In the rows, 128 means zero.
Each row of numbers belongs to one of the things below and depends on some of the facts about them. Some rows are named. Which thing is each other row?

Some things and their rows:
dradrem: [136 125 108 128 122 100 120 143 153  98  81 107  98  88  89 131 125 136
 165 112 106 151 145 170 164 141 129 187 121  94 166 148 162 127 113 147]
flibro: [113 127  99 117 136  99 111 132 155  74  68 104  87 101  88 145 123 125
 147 107  93 166 124 181 180 124 131 177 129  88 178 158 146 129 100 156]
boso: [135 124  89 126 122 130 121 130 161 104  81  98  92 104  92 124 135 140
 157 113 124 164 158 184 178 123 125 180 114  81 171 158 165 138 105 133]
kladok: [130 126 125 136 101  93 114 152 154  91  81 108  85  80 114 118 125 135
 155 115  96 150 157 172 159 131 125 189 122 101 152 149 173 134 118 151]
bridra: [153 131 119 141 101  98  77 138 163  91  80 116 135  89  67  96 112 165
 180 100 125 166 140 141 157 141 162 162 161 162 168 127 160 143 139 174]
brefan: [139 132  99 131 122 113 114 136 161 105  90 108 100  85  78 119 117 151
 162 116  97 152 149 163 178 145 126 178 113 102 158 135 145 132 113 140]
zekli: [143 132  95 132 126 117 116 135 166 106  83 108  94  90  74 120 123 159
 164 111 106 151 150 167 179 131 127 174 117  98 167 151 140 128 116 137]
sotus: [102 111 128 100  79 130  88 174 201 143  62 111 105 101 103 143  94 124
 188  85  75 152 158 173 194 139 133 225  98 125 189 162 101 135  54 160]
dutram: [135 137  88 137 120 110 116 141 170  99  88 112  91  89  75 109 122 151
 159 119 100 155 149 172 183 136 125 168 114 104 162 130 143 134 104 136]
brota: [ 99 157 115 134 138 123 114 135 139 103  86  83 103 117 119 164 111 139
 127  89  85 146 156 168 181 111 143 163 124 132 164 135 118 130 136 149]
geplo: [102 135 158 138  70 119  94 163 135  81  42  93 145  95  89  63 121 141
 171 124 125 196 133 123 182 159 153 149 164 158 171 142 124 114 155 182]
pliklar: [128 126  96 123 119 125 123 135 163  91  80  97  87 107 105 116 142 143
 151 120 115 161 156 185 179 115 120 178 114  99 176 156 175 137  94 130]
stireskun: [122 120  98 128 112 122 122 139 157 104  85  98  80 101 109 118 141 138
 158 123 114 152 144 190 182 135 131 185 117  82 177 128 172 138  98 134]
begem: [141 140 108 127 123 110 125 141 154  98  85 104  97  94  90 128 126 159
 162 121  99 146 159 175 177 135 126 183 109 107 169 147 153 124 115 138]
flilavon: [133 132 118 142 106  97 106 151 165  98  79 111  86  86 113 107 136 142
 148 119  99 153 163 174 168 120 125 178 122 109 154 161 170 136 116 139]
griska: [133 120  88 127 120 127 115 125 159  96  85  98  91  94  86 124 125 147
 157 105 117 161 145 179 182 124 114 181 117  79 162 151 161 135 102 132]
fliron: [130 142 128 139 100 108  84 135 156  69  64 109 116 107  96  98 117 156
 173 102  93 168 159 141 159 145 167 172 160 163 185 144 126 150 141 195]
tivem: [141 140 100 122 127 107 126 139 158  97  83 106 107  97  81 129 125 147
 159 123 101 156 168 164 171 142 121 182 106 110 157 157 154 129 116 143]
lilol: [147 134 116 134  92 109  82 125 172  52  60 119 104 101  86  83 120 161
 193 104  88 178 164 137 158 161 168 189 159 155 192 159 125 167 129 218]
fidur: [104 129 136 125  95 127 136 163 137  99  52  98 117  88  79  90 131 137
 156 144 119 178 139 156 195 155 114 162 124  91 160 160 127  96 122 136]

Facts:
basatri ρ:b φ:18 σ:veflus Π:dusu,riflurar ξ:r
bebro ρ:a φ:629 σ:bopu Π:dromam,nemu ξ:p
begem φ:629 σ:guplus ξ:q
biflil φ:629 σ:stubu ξ:u
bigel ρ:g φ:780 σ:tebol ξ:u
bobron ρ:f φ:18 σ:skuflam Π:flolun,groplem ξ:q
bopu φ:638
boso ρ:e φ:18 σ:bopu ξ:p
braram φ:638 σ:ligrum Π:fidur,vareral ξ:r
brefan ρ:n φ:608 σ:geplo ξ:q
brefles ρ:c φ:18 σ:trukizum Π:nemu ξ:t
bremagis ρ:a φ:18 σ:retrel ξ:o
bretus ρ:j φ:780 σ:tidrem Π:trukizum,dusu ξ:o
bridra φ:608
brodrazur ρ:f φ:638 σ:nuvamus ξ:o
brota φ:780 σ:pizuso Π:vareral ξ:o
brufem ρ:n φ:18 σ:fliron Π:fliron ξ:r
budifur ρ:b φ:18 σ:stubu Π:vuske,plomuta,sadas,lilol ξ:p
detrak ρ:b φ:18 σ:valu ξ:q
dozik ρ:k φ:18 σ:valu ξ:o
dradrem ρ:f φ:18 σ:storar ξ:r
draskes ρ:b φ:780 σ:bridra ξ:r
dreflom ρ:k φ:608 σ:platon ξ:p
dribra ρ:a φ:18 σ:trurifen ξ:t
dromam ρ:a φ:638 σ:skugoklin ξ:o
drubustul ρ:b φ:608 σ:groba ξ:p
dusu ρ:g φ:638 σ:nesur Π:plusem,nufi ξ:t
dutram ρ:j φ:608 σ:veflus ξ:o
faster ρ:a φ:608 σ:groplem Π:fidur ξ:r
feklas ρ:k φ:629 σ:trukizum ξ:o
fidur φ:638 σ:storar ξ:o
flezel ρ:h φ:780 σ:vemos Π:brodrazur ξ:r
flibro ρ:n φ:18 σ:goplo Π:valu ξ:s
fligegri φ:629 σ:tavos ξ:t
flilavon ρ:l φ:780 σ:vemos ξ:t
fliron φ:780 Π:sistok,vastena,plagen,biflil
flogrun φ:629 σ:stubu ξ:o
flolun ρ:i φ:629 σ:pluklik ξ:q
flopu ρ:a φ:18 σ:tebol ξ:p
fofos ρ:b φ:638 σ:pluklik Π:biflil ξ:r
gagron φ:629 σ:vuske Π:begem ξ:r
gatrim ρ:l φ:638 σ:fliron Π:veflus ξ:o
geplo φ:780 Π:fidur
goplir ρ:d φ:780 σ:platon ξ:r
goplo φ:18 Π:braram
graplem ρ:a φ:18 σ:ligrum Π:brota ξ:p
graplin ρ:b φ:608 σ:nuvamus ξ:o
grasom ρ:c φ:780 σ:goplo ξ:o
griska φ:608 σ:goplo ξ:p
groba φ:638 Π:braram,dromam,plagen
groplem φ:18
groplo ρ:c φ:608 σ:tebol ξ:o
guplus φ:638
kepludi φ:629 σ:guplus Π:sistok,nemu ξ:p
keson ρ:b φ:608 σ:tuzur ξ:t
kladok ρ:b φ:780 σ:lilol ξ:t
klidrer ρ:h φ:608 σ:veflus ξ:r
kloda ρ:d φ:638 σ:stubu ξ:o
kluba ρ:b φ:629 σ:tidrem Π:fidur,sotus ξ:r
koflis ρ:n φ:780 σ:lilol Π:skista ξ:r
kuplo ρ:e φ:608 σ:trurifen ξ:o
liflor ρ:b φ:638 σ:storar ξ:o
ligrum φ:608
likluk ρ:j φ:638 σ:guplus ξ:s
lilol φ:638 Π:plusem
lodrupak ρ:c φ:18 σ:fliron ξ:q
lopli ρ:f φ:608 σ:tidrem ξ:t
lotru ρ:f φ:629 σ:skugoklin Π:braram ξ:o
lozun ρ:c φ:638 σ:trurifen Π:lodrupak ξ:q
lutristes ρ:k φ:608 σ:retrel ξ:q
maves ρ:n φ:18 σ:skuflam Π:plusem ξ:o
mepli ρ:a φ:18 σ:goplo ξ:o
metin ρ:j φ:780 σ:groba Π:fidur ξ:o
mutur ρ:a φ:780 σ:geplo ξ:o
muzopla ρ:d φ:608 σ:groba Π:vastena ξ:s
nefoflu ρ:b φ:638 σ:retrel Π:nuvamus ξ:s
nemu ρ:b φ:608 σ:tekomen Π:fidur,vareral ξ:r
nesur φ:608
nufi ρ:e φ:608 σ:fliron Π:vigrir ξ:t
nuvamus φ:608 Π:biflil
pastam ρ:b φ:638 σ:goplo ξ:o
pavi ρ:g φ:780 σ:veflus Π:tuska ξ:p
pizuso φ:780 Π:ridroste
plagen φ:18 σ:trukizum Π:fidur ξ:q
platon φ:780 Π:zego
pledri ρ:b φ:638 σ:skuflam ξ:p
plesava ρ:j φ:18 σ:stubu ξ:o
pletron ρ:j φ:18 σ:tuzur ξ:o
pliklar ρ:k φ:780 σ:groba ξ:p
plomik ρ:d φ:629 σ:trurifen Π:maves,fidur ξ:p
plomuta ρ:d φ:780 σ:traplo ξ:o
pluflos ρ:j φ:629 σ:trurifen Π:zabrer ξ:o
pluklik φ:608 Π:nufi
plusem ρ:g φ:629 σ:fliron Π:plagen ξ:t
rarus ρ:h φ:18 σ:stubu ξ:u
retrel φ:780 Π:tuska
ribrek ρ:c φ:608 σ:bopu ξ:s
ridroste ρ:a φ:780 σ:valu Π:fidur ξ:t
riflurar ρ:h φ:780 σ:bridra Π:groplem,drubustul ξ:o
robepe ρ:a φ:18 σ:stubu Π:fidur ξ:p
sadas ρ:c φ:780 σ:platon Π:fidur,nufi ξ:q
seplustan φ:18 σ:geplo Π:plusem ξ:p
sibral ρ:m φ:629 σ:skugoklin ξ:o
sipu ρ:a φ:18 σ:tuzur ξ:o
sistok ρ:f φ:18 σ:trurifen Π:braram,fidur ξ:q
skebras ρ:k φ:608 σ:bridra ξ:q
skeklak φ:638 σ:veflus ξ:o
skigis ρ:k φ:608 σ:tavos Π:fidur,brodrazur ξ:o
skista ρ:j φ:608 σ:bopu Π:fidur ξ:u
skuflam φ:629 Π:dusu
skugoklin φ:18
skulin ρ:h φ:608 σ:skugoklin Π:sadas,fidur ξ:p
skures ρ:a φ:780 σ:tekomen ξ:q
sobok ρ:d φ:780 σ:valu Π:fidur ξ:o
sotus ρ:f φ:629 σ:stubu Π:tuska ξ:o
staplok ρ:k φ:780 σ:pluklik ξ:q
steskek φ:18 σ:retrel ξ:s
stireskun ρ:m φ:780 σ:pluklik ξ:p
stogra φ:638 σ:bopu ξ:o
storar φ:18
stubu φ:18
tavos φ:780
tebol φ:18
tekomen φ:18
tesak ρ:c φ:18 σ:ligrum ξ:u
tidrem φ:780
tivem ρ:g φ:18 σ:vemos ξ:q
trafin ρ:h φ:18 σ:retrel Π:tavos ξ:p
trakle ρ:b φ:608 σ:guplus Π:dromam,stubu ξ:q
traplo φ:608 Π:plagen,fidur
travo ρ:a φ:18 σ:vemos ξ:u
trebin ρ:m φ:629 σ:groba Π:lodrupak ξ:r
tregam φ:608 σ:vemos Π:fidur ξ:o
tridar φ:780 σ:vuske ξ:p
triklunem ρ:j φ:608 σ:skugoklin ξ:o
trinosko φ:780 σ:retrel ξ:o
trodrak φ:629 σ:tavos Π:traplo,skigis ξ:o
trorun ρ:h φ:608 σ:tebol ξ:o
trugras ρ:d φ:18 σ:skugoklin ξ:s
trukizum φ:608 Π:brota,fidur
truku ρ:f φ:18 σ:tekomen ξ:p
trupleka ρ:b φ:638 σ:skugoklin Π:bopu ξ:o
trurifen φ:780
tudropla ρ:i φ:18 σ:groplem Π:fidur,tuska ξ:o
tuska φ:629 Π:plagen,fidur
tuskil ρ:b φ:18 σ:trukizum ξ:o
tuzur φ:18
valu φ:608
vanun ρ:j φ:18 σ:storar ξ:t
vareral φ:18 σ:guplus Π:fidur ξ:o
varuvan φ:18 σ:fliron Π:fidur ξ:o
vastena ρ:l φ:629 σ:retrel Π:fidur ξ:p
veflus φ:780
vemos φ:18
vigrir ρ:g φ:638 σ:retrel Π:brota ξ:o
vuske φ:629
vuzugre ρ:a φ:629 σ:guplus ξ:r
zabrer ρ:c φ:629 σ:valu Π:braram,fidur ξ:o
zaplel ρ:g φ:18 σ:platon Π:fidur,brodrazur ξ:p
zeflen ρ:a φ:638 σ:skuflam Π:lodrupak ξ:p
zego ρ:b φ:780 σ:trurifen Π:fidur ξ:u
zekli ρ:e φ:608 σ:tekomen ξ:o
zetrel φ:780 σ:stubu ξ:u
zinom ρ:g φ:638 σ:pizuso ξ:u
zome ρ:a φ:780 σ:nuvamus ξ:o
zotavu ρ:k φ:608 σ:skugoklin Π:plomuta,stubu,bretus ξ:s
zudral ρ:c φ:629 σ:tekomen ξ:p

Which thing is each row?
No name comes twice in this set of rows, the named rows included.
[ 98 133  87 132 127 128 120 126 146  93  94  86  88 111 118 148 107 122
 131  95  95 161 144 175 181 119 127 182 121  93 159 132 141 147 109 152] : graplem
[108 145  96 137 122 115 111 136 166  79  77 104  79 111 114 119 125 142
 149 111  75 155 158 170 184 131 139 175 115 118 175 147 124 151 108 158] : bretus
[121 147 123 142 114 103  82 138 145  88  76 103 134 108  97 122 110 142
 153  86 110 167 146 135 160 132 172 154 158 174 171 127 134 149 155 186] : goplo
[ 93 130 120 132  98 139 123 149 139 102  53  88 113  84  75  89 116 134
 153 134 105 185 134 145 199 152 106 164 128  89 155 161  88  98 127 147] : tregam
[108 115 113 106  93 112  87 189 213 164  77 125 112 100  92 134 106 112
 175  92  96 155 156 178 194 128 138 194  86 138 171 143 132 136  57 130] : plesava
[129 138 101 143 124 107 126 137 144  94  89 107  75  87  93 109 140 155
 160 130  98 140 145 185 178 143 130 175 121  81 171 123 145 127 115 137] : sibral
[140 141 109 129 130 107 134 133 150  85  78 104  88  94  94 120 141 158
 156 130  97 144 164 175 174 137 122 181 113  93 168 152 153 122 120 140] : trinosko
[119 134  85 132 149 103 108 113 157  71  70 101  77  97  74 133 128 144
 137 104  90 164 116 184 184 114 123 168 134  72 175 162 130 125 112 150] : zotavu
[115 131  86 135 130 122 128 123 148  71  87  96  71  99 105 120 128 130
 137 122  92 162 149 179 182 129 120 182 111  73 160 151 152 142 109 148] : trafin
[102 141 141 148  94 125  82 144 141  93  62  90 144  98  79  96  99 142
 154  92 113 185 121 129 178 143 155 144 170 162 166 134 103 126 159 182] : trukizum
[112 136 107 142 122 115 110 135 155  96  80 102  76  97 110 123 123 145
 151 105  86 146 141 182 181 129 140 184 127  93 178 130 130 137 111 155] : trebin
[118 126 135 141  74 125  84 147 155  78  47 101 132  87  67  59 109 152
 181 114 114 197 127 123 183 168 149 157 167 142 172 148 105 128 141 195] : traplo

The same things again, as new rows of numbers:
Some rows with their names:
zotavu: [121 123 122 115 121 139 166 123 149 119 127 129 114 109 135 127 115 150
 130 103 125 136 138 135  94 117 135 118 125 124 129 109 123 124 124 141
 137 112 125 120 129 136 119 141 120 126 118 133 143 104]
skugoklin: [118 122 116 124 122 150 142 128 124 115 124 128 126 155 138 128 144 150
 139 103 142 147 130 115 102 113 137 125  94 120 128 131 153 145 141 140
 147 111 121 133 130  95 122 133 130 130 117 152 125 127]
goplo: [120 122 117 121 119 151 143 125 123 112 135 128 121 156 137 128 123 150
 149 103 136 137 117 103 102 114 134 128  97 120 123 125 156 139 150 143
 150 112 121 138 139  96 118 132 124 132 117 157 127 123]
mepli: [127 134 116 120 122 125 151 126 131 116 121 129 121 108 136 128 126 150
 124 103 124 139 133 128  95 116 136 121 112 120 126 110 127 123 123 129
 133 114 120 127 128 117 123 143 115 125 124 131 128 105]
griska: [121 124 129 114 122 132 154 126 125 114 133 129 114 111 136 136 115 159
 124 109 128 165 153 144  94 120 135 118 124 134 129 114 128 127 131 131
 133 114 125 119 130 126 119 137 114 126 124 133 128 106]
pastam: [128 134 131 125 121 125 151 125 137 125 123 134 118 111 138 126 146 149
 127 106 129 136 155 121  95 125 135 122 117 119 127 110 124 125 121 130
 133 112 122 145 128 126 132 144 122 125 122 130 132 109]
trukizum: [120 121 115 122 122 153 143 126 123 116 129 129 127 163 134 133 127 154
 142 101 135 141 134 108 101 114 136 129  94 119 125 127 157 137 153 139
 151 112 120 126 134  92 119 134 128 134 117 157 125 129]
plusem: [119 136 129 117 120 126 149 124 133 117 143 135 114 135 136 126 159 151
 124 104 150 150 172 146  93 116 134 117 114 130 128 109 152 128 121 139
 139 117 118 137 131 162 121 136 105 126 117 130 154 105]
dusu: [119 142 139 116 124 125 145 122 138 126 143 135 113 152 137 126 160 151
 123 107 149 150 174 145  93 117 134 117 105 127 128 110 141 128 121 137
 136 113 120 138 137 151 119 136 105 126 118 132 151 106]
skuflam: [118 123 114 124 118 144 141 123 123 112 132 128 120 151 136 128 136 149
 150 103 141 139 121 105 103 114 137 124  97 119 126 129 157 138 147 143
 149 112 119 144 139  98 118 134 123 130 117 157 127 124]
fliron: [119 121 116 124 119 145 142 126 124 116 126 128 124 153 138 127 141 150
 146 102 142 137 124 108 102 115 137 123  95 120 126 130 159 137 147 140
 148 113 119 136 134  92 119 135 128 130 117 156 126 126]
lodrupak: [120 123 138 115 115 125 159 127 125 114 123 129 115 103 148 152 114 169
 122 133 122 145 132 108  94 140 135 120 109 129 189 132 136 132 149 128
 128 112 125 142 129 160 138 138 124 126 117 132 127 106]
nufi: [119 132 116 115 125 126 145 125 132 110 129 129 121 112 136 148 118 159
 122 117 122 136 135 133  94 117 136 123 103 141 127 112 144 136 123 128
 136 112 118 117 126 113 122 148 102 124 117 131 143 105]
gagron: [128 134 123 115 123 128 144 136 123 117 114 129 115 111 142 150 154 150
 135 102 138 174 183 140  94 116 136 116 125 135 128 120 136 124 124 128
 143 112 129 120 159 144 126 136 124 127 137 131 122 112]
riflurar: [123 128 115 120 127 125 147 127 130 117 114 130 123 107 136 134 139 150
 124 103 123 138 129 120  95 117 135 120 113 122 126 113 131 124 124 128
 132 114 120 122 130 115 134 152 114 125 120 130 131 107]
geplo: [118 123 114 123 114 147 143 125 122 113 135 129 120 153 138 128 128 149
 151 102 139 137 120 103 104 114 136 125  94 119 126 126 161 137 149 145
 149 111 119 143 139  93 117 134 122 130 118 156 126 123]
vuzugre: [120 126 126 114 115 126 154 126 124 115 121 129 115 108 147 142 131 150
 123 111 125 149 153 124  95 123 137 117 126 130 134 121 129 126 128 132
 135 113 135 124 136 144 127 138 133 127 122 131 121 107]
faster: [119 123 127 115 113 136 160 125 124 115 135 129 115 106 138 155 113 149
 124 124 122 136 144 116  97 118 136 117 132 130 128 110 128 125 136 137
 139 112 139 120 137 127 120 140 128 126 122 130 122 105]
trorun: [127 125 116 117 125 126 153 126 137 119 116 129 124 107 136 138 116 151
 124 105 122 136 137 120  95 119 134 127 116 123 126 111 130 123 122 127
 135 112 121 118 129 104 128 160 114 125 122 131 130 107]
travo: [124 141 118 115 124 124 157 123 125 120 117 129 123 108 136 146 133 149
 122 103 123 137 144 118  95 116 135 118 104 120 127 114 134 122 123 128
 141 112 123 130 128 130 135 136 119 126 120 131 128 107]

Name these rows:
No name comes twice in this set of rows, the named rows included.
[150 148 117 116 121 139 142 156 124 109 114 128 124 126 137 143 148 148
 156 103 126 147 200 133  96 117 137 117 139 138 125 110 146 123 120 128
 154 112 119 120 175 121 133 140 107 125 149 128 121 114] : flibro
[127 140 133 114 153 125 143 151 123 129 113 128 122 112 144 153 178 151
 124 103 145 203 210 147  94 117 142 115 110 146 138 130 141 124 124 128
 143 112 122 119 159 154 142 134 119 127 136 129 123 123] : begem
[118 122 114 121 117 157 143 125 124 112 138 128 122 164 137 134 118 150
 147 103 129 136 125 102 102 113 135 131  95 119 127 123 156 139 157 142
 152 112 120 129 137  92 118 135 124 133 118 158 125 124] : pluklik

The same things again, as new rows of numbers:
Some things and their rows:
flezel: [113 139 115 136 144 118 139 168 103 144 131 136 128 139]
graplin: [ 95 122 127 145 122  91 144  96 133 147  88 118 106 114]
robepe: [148  18  80  75 189 108  84 139  84  96 126 110  92 148]
basatri: [ 94 141 121 136 130  98 142 170  98 127  90 148 122 103]
maves: [138 145  43 150 137 112 163 155 121 129 122 149 107 103]
koflis: [117 130 111 135 138 131 134 173 118 148 139 151 116 134]
geplo: [187 134 149 123 156 177  42  98 100  28 157 135 177 122]
brefles: [144 133 138  94 132 141 148 187  90 151 148 123 115 135]
vigrir: [ 79 152 144 156  95  88 125 191 110 139 175 151  99 155]
pluflos: [110 148 102 130 129 115 136 162 120 146 150 163 102 160]
skuflam: [194 176 177 113 137 146 111 136 146  33 166 153 173 113]
tidrem: [201 151 197 126 115 167 119  76 169  70 147 125 175 126]
tuzur: [207 153 200 128  99 162 120  73 161  66 135 129 171 132]
graplem: [130 130 144 116 108  99 134 170  87 132 155 140  89 150]
flolun: [102 144 132 139 141 151 169 141 157 145 104 105 122 147]
vareral: [ 88  95  93 122 136 120  51 125  64 126 114 158 107 145]
valu: [200 153 202 124 104 158 118  84 161  69 140 122 175 127]
zaplel: [132 114  83 105 140 134  93 119  70 126 149 134  99 146]
begem: [ 86 133 140 122 122 147 158 133 158 139  99 120 134 129]
trinosko: [ 92 133 115 151 109 114 148  97 142 160 118 141 119 135]

Name these rows:
No name comes twice in this set of rows, the named rows included.
[108 127  92 124 163 117  78 152  89 142 144 154  97 165] : zabrer
[126 138  98 120 133 115 152 148  98 125 164 141 101 128] : pavi
[ 79 102  71 150 172 110  48 125  63 131  94 145 142 104] : zego
[129 162  94 119 150 130 170 206 106 122 179 108 142  98] : dusu
[124 129  73 106 161 129  94 133  83 123 158 144  95 132] : plomik
[130 139 117 107 137 124 159 113 147 165 144 119  88 160] : zudral
[ 80 120 119 126 146 120  69 157  66 118 106 140 113 117] : nemu
[200 163 109 119 194 175  61  94 113  13 155 141 189  97] : tuska
[126  32 126 123 144  85 146 127 175 160  71 103 142 151] : rarus
[114  31 116 123 156  79 145 128 201 150 120  97 114 146] : kloda
[101 141 117 165 111 106 144 121 147 169 144 114 118 147] : dromam
[104 128 122 167 122 110 133 127 161 177 125 102 155 150] : zinom
[ 91 134 147 133 122 143 157 119 133 133  70 107 122 106] : detrak
[120 133  85 124 143 127  87 130  50 132 150 128  90 137] : skulin

